Here is a tiny trained network, its code and every weight. The questions are about switching its units off for an input and a class, where a switched-off unit gives its printed mean instead of its output.

import numpy as np


def w(rows, s, z=0):
    codes = np.array(rows[::2]) - 128.0
    scale = np.full(codes.shape[1], s)
    scale[-1] = z or s
    return codes * scale


def norm(h):
    return h / np.sqrt((h * h).mean(-1, keepdims=True) + 1e-5)


def f(y):
    return y / 2 * (1 + np.tanh(0.7978845608 * (y + 0.044715 * y**3)))


def log_softmax(a):
    a = a - a.max(-1, keepdims=True)
    return a - np.log(np.exp(a).sum(-1, keepdims=True))


def net(x, mask):
    res = np.array(x, float).reshape(1, 4) / 4 @ E
    u = 0
    for l in range(2):
        y = f(norm(res) @ A[l][:, :-1].T + A[l][:, -1])
        res = res + np.where(mask[u : u + 11], y, B[l][:, -1]) @ B[l][:, :-1]
        u += 11
    return log_softmax(norm(res)[-1] @ U[:, :-1].T + U[:, -1])


A, B = {}, {}
E = w([
[219,195,129,159,143,182],'x0',
[95,163,85,30,80,201],'x1',
[254,104,96,56,146,108],'x2',
[123,104,57,86,140,75],'x3',
],0.0087)
A[0] = w([
[74,195,108,147,52,94,1],'0.n0',
[165,174,56,125,145,30,78],'0.n1',
[53,217,104,149,126,114,60],'0.n2',
[94,157,88,189,120,189,109],'0.n3',
[135,173,56,60,138,248,92],'0.n4',
[186,28,57,171,121,93,172],'0.n5',
[191,128,141,192,138,139,107],'0.n6',
[252,235,165,110,155,247,31],'0.n7',
[193,181,177,171,179,189,102],'0.n8',
[249,114,2,102,209,47,22],'0.n9',
[121,92,109,62,59,36,157],'0.n10',
],0.0088,0.0071)
B[0] = w([
[148,149,163,157,135,101,119],'0.n0',
[175,117,89,43,195,93,168],'0.n1',
[48,220,177,127,168,127,144],'0.n2',
[112,209,126,122,88,145,157],'0.n3',
[139,68,229,85,126,101,234],'0.n4',
[156,170,103,125,108,45,235],'0.n5',
[156,95,232,94,108,158,178],'0.n6',
[255,86,153,211,40,187,253],'0.n7',
[170,95,173,126,48,196,210],'0.n8',
[169,193,3,121,237,75,244],'0.n9',
[156,55,99,103,116,151,227],'0.n10',
],0.0099,0.0055)
A[1] = w([
[143,52,165,102,108,90,63],'1.n0',
[157,77,67,157,98,109,2],'1.n1',
[100,75,221,169,122,148,126],'1.n2',
[35,219,110,153,117,138,102],'1.n3',
[65,36,104,185,101,43,53],'1.n4',
[47,217,81,178,159,166,133],'1.n5',
[111,91,140,34,87,151,66],'1.n6',
[145,113,100,126,206,87,67],'1.n7',
[62,252,125,145,134,192,43],'1.n8',
[151,101,189,114,99,60,54],'1.n9',
[142,180,207,190,145,68,48],'1.n10',
],0.012,0.0062)
B[1] = w([
[38,77,155,191,115,157,176],'1.n0',
[55,157,222,93,210,110,135],'1.n1',
[145,214,56,136,193,61,254],'1.n2',
[76,191,183,46,106,217,195],'1.n3',
[128,64,242,212,99,128,205],'1.n4',
[62,188,203,15,89,151,182],'1.n5',
[115,130,26,84,124,163,196],'1.n6',
[125,41,85,121,251,93,189],'1.n7',
[35,77,254,156,85,139,183],'1.n8',
[76,158,91,146,102,131,152],'1.n9',
[110,226,57,90,184,167,173],'1.n10',
],0.01,0.0058)
U = w([
[71,65,177,191,130,79,134],'0',
[56,198,205,98,84,187,255],'1',
[91,82,55,43,71,192,89],'2',
[144,230,125,197,182,93,21],'3',
[212,105,45,104,213,40,82],'4',
[252,155,195,167,39,215,155],'5',
],0.018,0.0048)

Each question gives the input, the list of numbers given to net, and the class t.
The units are the neurons (one row each of A and B). Each row of codes is followed by its name. A weight is (code - 128) times the scale printed after its matrix; where a second scale follows, it is the last column's (A, B and U).
mask holds one flag per neuron, layer by layer. A switched-off neuron (its flag False) gives its mean, the last column of its row in B, instead of its output. The means were averaged over made-up inputs and are rounded, as every weight is.
A unit's drop is (log p(t) with every unit on - log p(t) with that unit switched off) / (log p(t) with every unit on - log p(t) with every unit switched off).
The circuit of an input: a set's keep is (log p(t) with only the set's units on - log p(t) with every unit switched off) / (log p(t) with every unit on - log p(t) with every unit switched off). Starting from the 12 units with the biggest drops (on a tie, the unit counted first), units are removed one at a time, each time the one whose removal leaves the highest keep (on an exact tie, the one counted first), for as long as the keep stays at least 0.8.
circuit, biggest first: the units of the circuit, biggest drop first
top k neurons: the k neurons with the biggest drops, biggest first
top k neurons in layer l: the k neurons of layer l with the biggest drops, biggest first
drop of u: that unit's drop, to one decimal
input [-8,-6,-6,-8], class 1: top 2 neurons in layer 0 : (0.n7 0.n4)
input [-2,-3,-1,-8], class 3: circuit, biggest first : (1.n2)
input [5,-6,-7,0], class 1: top 2 neurons : (0.n7 0.n4)
input [-6,-7,5,-5], class 0: top 2 neurons in layer 1 : (1.n0 1.n4)
input [-8,-6,-8,1], class 1: top 3 neurons in layer 1 : (1.n3 1.n5 1.n7)
input [-7,1,3,1], class 0: top 2 neurons : (1.n4 0.n9)
input [-8,-3,-3,-6], class 1: top 2 neurons : (0.n7 0.n4)
input [-7,-5,-7,1], class 1: top 3 neurons in layer 1 : (1.n3 1.n5 1.n7)
input [-6,-5,0,-8], class 3: top 2 neurons in layer 1 : (1.n2 1.n10)
input [8,-3,-3,6], class 5: top 2 neurons in layer 1 : (1.n2 1.n7)
input [-4,2,4,-4], class 2: top 2 neurons : (1.n6 0.n9)
input [-5,-5,-1,-6], class 3: drop of 1.n2 : 0.5
